Below are the code and all the weights of a small trained network. Each question names an input and a class and asks about switching units off, where a switched-off unit gives its printed mean instead of its output.

import numpy as np


def w(rows, s, z=0):
    codes = np.array(rows[::2]) - 128.0
    scale = np.full(codes.shape[1], s)
    scale[-1] = z or s
    return codes * scale


def f(y):
    return np.maximum(y, 0)


def log_softmax(a):
    a = a - a.max(-1, keepdims=True)
    return a - np.log(np.exp(a).sum(-1, keepdims=True))


def net(x, mask):
    res = np.array(x, float).reshape(1, 7) / 4 @ E
    y = f(res @ A[0][:, :-1].T + A[0][:, -1])
    res = res + np.where(mask, y, B[0][:, -1]) @ B[0][:, :-1]
    return log_softmax(res[-1] @ U[:, :-1].T + U[:, -1])


A, B = {}, {}
E = w([
[37,85,177,152,211,200,212,97,75,160,89],'x0',
[171,147,126,90,94,104,187,133,86,115,126],'x1',
[117,124,107,87,90,179,117,27,176,38,127],'x2',
[108,77,150,160,152,173,105,127,177,137,176],'x3',
[128,129,128,116,139,114,172,141,144,117,141],'x4',
[65,173,255,58,188,13,87,71,77,89,181],'x5',
[131,148,130,148,116,123,74,115,100,129,85],'x6',
],0.0092)
A[0] = w([
[184,182,116,229,93,159,175,197,158,194,115,248],'N0',
[89,90,120,159,113,181,138,114,159,85,123,87],'N1',
[201,100,81,157,84,52,75,184,205,92,137,252],'N2',
[77,131,50,101,131,221,154,111,155,112,2,252],'N3',
[84,103,155,123,169,134,164,99,100,46,125,47],'N4',
[120,93,17,182,96,77,105,193,106,107,168,172],'N5',
[113,135,215,126,211,173,157,76,77,121,97,31],'N6',
[89,120,176,177,198,74,97,150,67,149,141,137],'N7',
],0.0076,0.003)
B[0] = w([
[96,31,31,222,232,89,133,56,106,151,103,252],'N0',
[123,53,188,107,87,109,194,66,138,77,100,170],'N1',
[105,246,87,127,142,85,64,58,168,127,255,236],'N2',
[166,30,95,102,66,189,151,52,62,98,94,238],'N3',
[185,135,140,139,234,118,110,5,94,184,139,164],'N4',
[175,156,52,203,124,102,32,81,107,154,145,200],'N5',
[98,137,127,197,158,211,85,88,134,199,132,187],'N6',
[90,144,250,35,160,113,124,118,90,239,121,199],'N7',
],0.0074,0.012)
U = w([
[145,180,92,178,188,119,97,9,105,195,139,208],'0',
[195,148,43,96,88,187,75,48,185,99,147,148],'1',
[107,7,68,140,207,148,145,216,38,180,53,225],'2',
[120,6,117,77,99,172,182,137,67,64,33,30],'3',
[154,155,163,54,157,20,25,184,123,188,188,201],'4',
[114,168,207,70,109,45,55,55,182,22,164,71],'5',
[134,252,218,143,160,158,166,147,130,255,75,3],'6',
],0.0061,0.0029)

Each question gives the input, the list of numbers given to net, and the class t.
The units are the neurons (one row each of A and B). Each row of codes is followed by its name. A weight is (code - 128) times the scale printed after its matrix; where a second scale follows, it is the last column's (A, B and U).
mask holds one flag per neuron, in row order. A switched-off neuron (its flag False) gives its mean, the last column of its row in B, instead of its output. The means were averaged over made-up inputs and are rounded, as every weight is.
A unit's drop is (log p(t) with every unit on - log p(t) with that unit switched off) / (log p(t) with every unit on - log p(t) with every unit switched off).
The circuit of an input: a set's keep is (log p(t) with only the set's units on - log p(t) with every unit switched off) / (log p(t) with every unit on - log p(t) with every unit switched off). Starting from all 8 units, units are removed one at a time, each time the one whose removal leaves the highest keep (on an exact tie, the one counted first), for as long as the keep stays at least 0.8.
units of the circuit, in order: the units of the circuit, biggest drop first
most important unit: the unit with the biggest drop
top k neurons: the k neurons with the biggest drops, biggest first
drop when u is switched off: that unit's drop, to one decimal
input [-6,-6,-1,-4,-4,7,7], class 4: units of the circuit, in order	N7, N3
input [6,-7,2,-5,8,-4,-5], class 3: units of the circuit, in order	N3, N1
input [7,-2,-3,3,-1,8,-5], class 6: most important unit	N7
input [4,-8,0,7,-6,2,0], class 6: units of the circuit, in order	N0, N7, N2
input [8,-6,3,2,4,0,6], class 3: units of the circuit, in order	N2, N3
input [5,-7,-6,6,-6,4,-5], class 6: units of the circuit, in order	N7, N0
input [-4,-2,-5,2,3,1,-1], class 4: units of the circuit, in order	N3, N6
input [8,1,-2,-4,7,4,0], class 6: units of the circuit, in order	N0, N7
input [-7,-2,-4,8,2,1,7], class 4: top 2 neurons	N3, N6
input [0,0,5,3,1,2,-1], class 5: top 2 neurons	N0, N3
input [7,8,-4,-2,-5,2,4], class 6: top 2 neurons	N0, N7
input [6,4,-3,-4,3,3,5], class 6: top 2 neurons	N0, N7
input [4,-8,1,-6,1,-6,-6], class 3: top 2 neurons	N3, N1
input [0,-3,3,8,0,3,-6], class 5: top neuron	N0
input [8,-7,-3,-2,-1,-1,6], class 2: top 3 neurons	N2, N3, N5
input [-1,1,-5,0,7,1,-8], class 4: drop when N3 is switched off	0.5
input [7,-6,7,1,8,-7,-1], class 3: drop when N1 is switched off	0.0
input [-5,-2,-7,5,-1,3,2], class 4: drop when N3 is switched off	0.1
